[128 = 0]
[ 90 110 125 147 136 130 114 141 116 145 141 133 117 127  96 115 107 125
  80 113 134 120  96 102 145 181  94 168 136 104 133] => (69)
[108 120 112 167 145  95 109 113 136 162 139 140 125 176 116 198 106 140
 126  69 153 144 134 120 116 120 128 172 129 133 113] => (85)
[110 120 121 134 126  85 127 125 123 149 115 144 141 119 111 160 104 142
 143  46 142 131 132 114 120 121 122 135 133 127 107] => (49)
[112 120 121 113 148  60 133 102  93 108 179  75 145  63  83 152 109 144
  94  73 152 128 121 147 126 108 127 165 130  91 123] => (64)
[ 68 168 123  33   4  65  61 143   4 165 212 138 122  79 131 143 113 142
   4  53 196 207 139  34 198  52  79 126 163  71  91] => (97)
[115 131  99 116 172 110 117 135 150 126 105 104 140 101 144 107 107 147
 130 109 141 152 123 117 124 155 101 181 154 121 152] => (70)
[107 132 143 108  45 107 132 116  27 141 161 126 132 112 121 147 126 114
  61  89 126 159 126  53 147  99 102 131 132  87  88] => (71)
[ 94 104 141 152 137 122 127 103 102 166 146 146 159 141  96 179  99 138
  83  86 152 158 146 105 159 171 137 165 168 140 111] => (27)
[118 141 127 120  81 139 114 129  81 124 161 115 140  80 100 126  83 138
  72 109 103 141 131  79 135 135 128 174 150  98  94] => (91)
[103 129 111 112 125 127 115 118 113 153 142 124 143 125 144 158 121 126
 102 100 156 151 170 111 146 138 107 132 158 128 151] => (70)
[121 120 120  68 148  42  94 167 119  96 172 120 168  54 160 153 116 143
  72  83 178 155 115 114 154 134 100 197 121 121 129] => (96)
[ 84 117 122 169  72  83 120 116  70 166 151 124 157 129 120 165 113 128
  95  79 128 173 168  98 118 108 120 137 143 193  58] => (49)
[102 126 125 176  81  87 124  91  47 167 159 137 170 125 132 189  91 118
  70  75 123 175 168 110 132 116 108 144 139 147  78] => (49)
[ 96 116 101 102 156 110 141 115 121 162  99 129 146 109 116 164 123 126
 123  68 149 140 122  77 133 125 133 159 137  83 117] => (65)
[128 139 113 114 107  99 111 146  60 152 127 134 106 139 120 156 120 146
  96  95 145 138 131  99 143 102  99 156 148 112  99] => (85)
[125 126 118 128 162 104 111 112 141 124 121 109 151 127 141 162 102 142
 157 106 150 136 130 115 133 142   4 152 171 133 139] => (70)
[115 113 127 136 129 143 125 124  98 144 157 120 142 140 110 163 112 119
  78  78 114 166 142  96 154 132 144 158 119 104 120] => (69)
[109 104 136 154 172 105 151 141 133 132 154 138 150 103  87 168 131 135
 111  73 105 156 126 119 148 132 122 191  82 139 111] => (33)
[145 107 130 185 168 103 127 146 131 124 157 116 153 115  86 163 103 144
  93 114 127 128 124 145 186 126 142 184 145 163 139] => (61)
[116 143 132 148 127 120 116  88 103 185 147 122 140 176  96 138 129 117
 116 101 143 155 141 129 150 103 118 119 162 123 144] => (86)
[134 132 148 106 142 141 131  99 212 156 134 132 152 124 122 136 126 118
 134 104 114 112 127 112 120 137 133 149 121 129 117] => (42)
[115  97 145 147 106 121 136 118 101 126 147  99 165 104 113 185 109 130
  84  87  97 192 145 136 124 114 126 180 130 106 136] => (78)
[124 118 114 170 112  92 145 107 101 136 132 134 137 115 116 153 117 127
 124  78 120 137 136 100 138 118 123 147 129 131  98] => (49)
[108 135 128 131  97 115 122  87 112 167 131 140 154 130  84 175 130 130
 133  97 119 138 133  77 157 134 121 185 167 138 121] => (97)
[134  95 142 154 132 125 123 112 108 123 145 143 151 139 134 114 124 105
 124 124 126 109 162 138 128 186 123 102 125 189 150] => (92)
[121 126 142 108 150 104  95 166 113 103 171 103 151  82 129 158 116 121
  79  76 135 155 128 136 169 123 128 195 126 130 113] => (96)
[117 117 129 170  93 116 130 125  84 149 134 150 116 134 122 165  89 137
  93 108 135 147 158 124 150 118 121 120 157 132  96] => (49)
[127 113 118 143  86 149 114 133 145 137  94 103 153 121 142 154 139 120
 129 138 115 144 161 116 142 176 147 152 128 139  82] => (35)
[113 132 136  75 109  82 116 129  41 142 187 127 146 106 128 149 135 127
  88  84 151 150 131 122 153  93 121 122 151 131 136] => (62)
[122 117 133 160  82 147 144 123  61 155 197 144 130 138 130 191 125 130
  81 125 115 167 168 122 188 158  48 129 134 151  95] => (43)
[115 149  90 133  92 132 155 107  52 172 168 141 126 105 154 189 136 138
  76 134 116 156 166 119 139 152  56 132 130 139 101] => (43)
[119 133 145 105 102 115 123  91 119 141 174 153 151 121 127 135 117 113
 108  90 127 150 136 133 163 126 130 150 118 133 101] => (52)
[107 134 124 109 126 130 144  95 111 149  90 124 158 138 103 140 125 130
 110  83 127 141 132 113 126 119 108 154 129 111 101] => (27)
[125 137 119 116 160 128  96 125 127 136 161 121 129  58 102 166 111 128
  65  78  98 125  89 111 156 125 137 209 129 103 139] => (90)
[116 119 129 126 142 110 126 123 125 141 156 147 162 117 128 165 109 112
 124  98 159 127 137 143 145 151 117 153 158 157 116] => (62)
[129 125 120 150 122  84 110 105 114 140 125 105 141 116 120 140 118 133
 108  75 122 142 150 107 112  86 144 166 118 108 127] => (85)
[ 95 109 103 142 136  55 111 127  90 146 163 123 145  87  98 199  83 130
  69  67 152 124 142 118 153 137 101 180 148 112 101] => (49)
[129 158 135 150  93  95 121 133 110 176 119 134 126 134 142 126 122 146
 107  98 130 157 132  87 130  88 149 122 123 134 110] => (85)
[131 120 142 143 131 136 131 107 142 139 131 140 167  94 113 159 125 111
 124 136  94 104 141 146 124 154 121 120 111 145 132] => (52)
[137 127 140 144 153 139 128  89 126 144 158 143 148 127 105 148 120 105
 130 142 114 125 136 159 145 160 133 146 126 159 121] => (45)
[118 107 136 166 109  93 122 116  95 131 156 146 128 124 101 180 112 158
 101 106 141 141 147 106 131 135 140 143 117 122 109] => (49)
[116 101 150 167 131 134 102 159 178 133 204 126 127 103  96 147 114 132
  81 106 132 149 128 111 136 146 142 155 122 131 127] => (95)
[117  81 116 161 181  83 116 116 136 142 145 137 142 100  92 221 116 134
 105  93 140 108 118 115 135 183 119 191 184 152 133] => (49)
[126 113 123 170 182 148 150 101 213 124  84 114 151 157 128 152 138 127
 156 145 105 129 108 139 115 181 111 144 102 144 142] => (54)
[120 194 127  99 122 105 125 178  83 127 194 151 150  97 148 121 122 154
  75  82 170 165 115 129 163  95 121 117 117 117 118] => (96)
[ 94 118 121 117 100  61 122 118  22 150 206 141 135  71 112 218  83 127
  35  50 156 174 134  91 164  90  70 158 152 104  93] => (49)
[112 128 104 142  99 101 100 166 100 129 211 150 136 102 131 152 125 138
  42  79 155 186 133 122 131 106 113 162 137 147 117] => (96)

[ 87 121 138 110 142 111  99  88 148 119 196 101 117 121 133 144 137 128
 131 149 179 122 139 133 146 133 196 130 138 161 149] => (276)
[113 115 133 139 112 117 202 154 103 115 183 129 121  94 120 202 134 120
 143 112 118 115 123 131 135 123 156 128 123 103 105] => (269)
[100 126 123 136 132 132 157 128 139 128 170 117 132 113 118 209 140 111
 124 129 127 103 147 135 127 128 150 136 142 132 138] => (276)
[ 96 135 137 135 153 107 143 125 126 129 184 133 106  99 117 187 130 134
 112 119 138 135 127 143 127 126 193 141 129 140 182] => (269)
[102 148 125 138 130 127 129 132 158 116 173 137 149 124 136 203 163 109
 111 125 151 106 133 129 138 132 180 136 137 170 128] => (274)
[ 75 126 120 123 163 102 137 125 152 118 185 126 107 155 132 156 132 116
  81 112 151 136 135 140 144 116 187 125 157 190 143] => (267)
[149 132 117 137 148 116 116 140 172 141 161 107 144 134 109 139 119 142
  91 140 141 109 148 120 122 125 125 146 127 188 103] => (269)
[ 56 105 133 136 137 113 146 132 131 111 216 125 127 128 119 142 121 152
 154 143 146 138 146  78 145 163 161 128 138 143 121] => (276)
